Below is a small trained network, with its code and all its weights. Each question gives an input and a target symbol and asks what happens when units are switched off, that is, made to give their printed mean instead of their output.

import numpy as np


def w(rows, s, z=0):
    codes = np.array(rows[::2]) - 128.0
    scale = np.full(codes.shape[1], s)
    scale[-1] = z or s
    return codes * scale


def f(y):
    return np.maximum(y, 0)


def softmax(a):
    e = np.exp(a - a.max(-1, keepdims=True))
    return e / e.sum(-1, keepdims=True)


def log_softmax(a):
    a = a - a.max(-1, keepdims=True)
    return a - np.log(np.exp(a).sum(-1, keepdims=True))


def net(x, mask):
    ids = ['ΘΞΣαβγελμπτφω'.index(c) for c in x.split()]
    T = len(ids)
    res = E[ids] + P[:T]
    u = 0
    for l in range(2):
        q, k, v = (res @ M[l].T for M in (Q, K, V))
        z = softmax(np.where(np.tri(T) > 0, q @ k.T / 2**0.5, -1e9)) @ v
        res = res + np.where(mask[u], z, O[l][:, -1]) @ O[l][:, :-1]
        u += 1
        y = f(res @ A[l][:, :-1].T + A[l][:, -1])
        res = res + np.where(mask[u : u + 16], y, B[l][:, -1]) @ B[l][:, :-1]
        u += 16
    return log_softmax(res[-1] @ U[:, :-1].T + U[:, -1])


Q, K, V, O, A, B = {}, {}, {}, {}, {}, {}
E = w([
[113,168,135],'Θ',
[112,162,118],'Ξ',
[201,73,161],'Σ',
[139,75,100],'α',
[112,154,104],'β',
[113,155,107],'γ',
[118,144,73],'ε',
[116,130,57],'λ',
[57,114,107],'μ',
[141,76,94],'π',
[95,80,255],'τ',
[79,212,208],'φ',
[86,92,83],'ω',
],0.024)
P = w([
[191,255,165],'0',
[53,62,118],'1',
[52,62,121],'2',
[48,64,131],'3',
[48,69,127],'4',
[45,66,129],'5',
[49,71,130],'6',
[46,70,133],'7',
[46,69,129],'8',
[44,81,141],'9',
[45,73,134],'10',
[46,75,130],'11',
],0.008)
Q[0] = w([
[39,194,111],'0.h0',
[252,178,163],'0.h0',
],0.018)
K[0] = w([
[153,227,224],'0.h0',
[1,67,163],'0.h0',
],0.0095)
V[0] = w([
[249,194,157],'0.h0',
[59,3,173],'0.h0',
],0.0047)
O[0] = w([
[231,171,138,182],'0.h0',
[194,1,132,1],'0.h0',
],0.0068,0.004)
A[0] = w([
[128,172,70,125],'0.n0',
[90,168,125,123],'0.n1',
[75,122,124,189],'0.n2',
[143,163,121,129],'0.n3',
[122,138,167,64],'0.n4',
[150,109,76,106],'0.n5',
[105,86,108,229],'0.n6',
[154,136,198,169],'0.n7',
[177,151,186,123],'0.n8',
[152,174,146,94],'0.n9',
[122,151,130,114],'0.n10',
[73,116,121,130],'0.n11',
[117,141,248,29],'0.n12',
[155,155,64,254],'0.n13',
[142,112,208,162],'0.n14',
[93,129,140,160],'0.n15',
],0.017,0.0071)
B[0] = w([
[102,198,132,206],'0.n0',
[71,174,101,217],'0.n1',
[116,67,247,247],'0.n2',
[136,124,136,154],'0.n3',
[68,143,96,144],'0.n4',
[86,105,201,155],'0.n5',
[164,68,208,233],'0.n6',
[146,100,156,164],'0.n7',
[73,2,161,146],'0.n8',
[146,158,72,147],'0.n9',
[174,176,106,152],'0.n10',
[49,113,120,215],'0.n11',
[65,129,157,181],'0.n12',
[118,168,198,234],'0.n13',
[208,161,196,172],'0.n14',
[55,38,208,196],'0.n15',
],0.0076,0.011)
Q[1] = w([
[2,131,136],'1.h0',
[187,209,73],'1.h0',
],0.0098)
K[1] = w([
[103,247,101],'1.h0',
[93,60,164],'1.h0',
],0.013)
V[1] = w([
[1,39,147],'1.h0',
[137,27,131],'1.h0',
],0.0074)
O[1] = w([
[35,62,221,75],'1.h0',
[106,143,255,4],'1.h0',
],0.0066,0.019)
A[1] = w([
[45,74,101,159],'1.n0',
[109,122,184,199],'1.n1',
[222,136,173,114],'1.n2',
[108,76,147,50],'1.n3',
[80,170,158,102],'1.n4',
[70,115,153,84],'1.n5',
[153,69,86,199],'1.n6',
[92,222,179,107],'1.n7',
[101,126,172,186],'1.n8',
[100,214,147,179],'1.n9',
[61,106,154,112],'1.n10',
[249,63,73,67],'1.n11',
[127,151,205,95],'1.n12',
[77,111,133,119],'1.n13',
[115,138,200,255],'1.n14',
[85,62,137,81],'1.n15',
],0.012,0.008)
B[1] = w([
[132,195,179,237],'1.n0',
[161,90,65,234],'1.n1',
[14,121,168,146],'1.n2',
[1,133,117,188],'1.n3',
[96,63,138,184],'1.n4',
[122,158,117,211],'1.n5',
[164,151,193,168],'1.n6',
[90,90,192,192],'1.n7',
[203,157,120,221],'1.n8',
[116,26,156,204],'1.n9',
[160,171,129,234],'1.n10',
[59,130,83,157],'1.n11',
[103,168,54,203],'1.n12',
[154,151,159,194],'1.n13',
[222,115,92,250],'1.n14',
[82,142,112,216],'1.n15',
],0.0091,0.019)
U = w([
[68,115,150,54],'Θ',
[82,135,105,97],'Ξ',
[186,53,118,163],'Σ',
[199,156,142,206],'α',
[107,147,95,118],'β',
[107,145,98,118],'γ',
[135,177,7,80],'ε',
[120,159,95,152],'λ',
[118,226,127,68],'μ',
[226,142,159,254],'π',
[233,216,83,139],'τ',
[133,149,237,44],'φ',
[152,205,132,174],'ω',
],0.014,0.0067)

Each question gives the input, a string of symbols that net reads in full, and the target symbol t.
The units are the heads (2 rows each of Q, K, V and O) and the neurons (one row each of A and B). Each row of codes is followed by its name. A weight is (code - 128) times the scale printed after its matrix; where a second scale follows, it is the last column's (O, A, B and U).
mask holds one flag per unit, layer by layer, with each layer's heads first. A switched-off unit (its flag False) gives its mean, the last column of its rows in O or B, instead of its output. The means were averaged over made-up inputs and are rounded, as every weight is.
A unit's drop is (log p(t) with every unit on - log p(t) with that unit switched off) / (log p(t) with every unit on - log p(t) with every unit switched off).
The circuit of an input: a set's keep is (log p(t) with only the set's units on - log p(t) with every unit switched off) / (log p(t) with every unit on - log p(t) with every unit switched off). Starting from the 12 units with the biggest drops (on a tie, the unit counted first), units are removed one at a time, each time the one whose removal leaves the highest keep (on an exact tie, the one counted first), for as long as the keep stays at least 0.8.
units of the circuit, in order: the units of the circuit, biggest drop first
k most important neurons: the k neurons with the biggest drops, biggest first
k most important neurons of layer l: the k neurons of layer l with the biggest drops, biggest first
input Ξ π φ λ Σ, target Σ: 4 most important neurons	(0.n14 1.n14 1.n1 1.n0)
input φ Θ φ Ξ ε Σ, target Σ: units of the circuit, in order	(1.n0)
input π ε ε Σ φ φ α μ μ Θ, target π: units of the circuit, in order	(1.h0 1.n14 1.n8)
input φ φ Ξ, target φ: units of the circuit, in order	(0.n8 1.h0)
input τ ω β Ξ Θ ε Θ τ Θ Θ ε λ, target τ: 4 most important neurons	(1.n14 1.n8 1.n1 1.n10)
input μ μ ε α, target μ: 4 most important neurons	(1.n3 1.n0 1.n15 1.n10)
input π Θ μ μ, target μ: units of the circuit, in order	(1.n0 1.n9 0.n11)
input π λ φ β φ γ, target π: 2 most important neurons	(0.n2 1.n3)
input τ ω μ β Θ ε α ε ω β, target τ: 3 most important neurons	(1.n14 1.n8 1.n9)
input φ φ μ ε λ π ε ε γ γ, target φ: 2 most important neurons	(0.n8 1.n7)
input Σ φ φ Θ μ ε λ λ, target Σ: 3 most important neurons	(1.n0 0.n15 0.n13)
input φ ω φ, target φ: 2 most important neurons	(1.n7 1.n0)
input Θ α τ Ξ λ φ ε β ε Θ, target Θ: 3 most important neurons	(0.n8 1.n14 0.n6)
input φ Θ Ξ ω β Θ π Σ ω π, target φ: 2 most important neurons	(0.n8 1.n6)
input π α ε, target π: 2 most important neurons	(1.n3 0.n2)
input ε ε π β Ξ Σ ε γ β, target ε: most important neuron	(0.n15)
input μ Ξ τ ε ε φ Θ α λ, target μ: 2 most important neurons of layer 1	(1.n3 1.n0)
input π π ε ε Ξ, target π: 2 most important neurons of layer 0	(0.n2 0.n15)
input Θ Σ λ Ξ ε Σ γ ε π, target Θ: 2 most important neurons of layer 1	(1.n14 1.n11)
input ε ω λ ω φ π ε Ξ μ Ξ β α, target ε: 3 most important neurons of layer 1	(1.n11 1.n9 1.n7)
input τ π ε Θ Ξ Σ μ λ β ε, target τ: 3 most important neurons of layer 0	(0.n1 0.n6 0.n12)
input ε α μ Θ, target ε: most important neuron of layer 0	(0.n0)
input Σ ε τ, target τ: 2 most important neurons of layer 0	(0.n8 0.n12)
input α μ φ Σ α β π Σ α τ, target τ: 2 most important neurons of layer 0	(0.n14 0.n12)
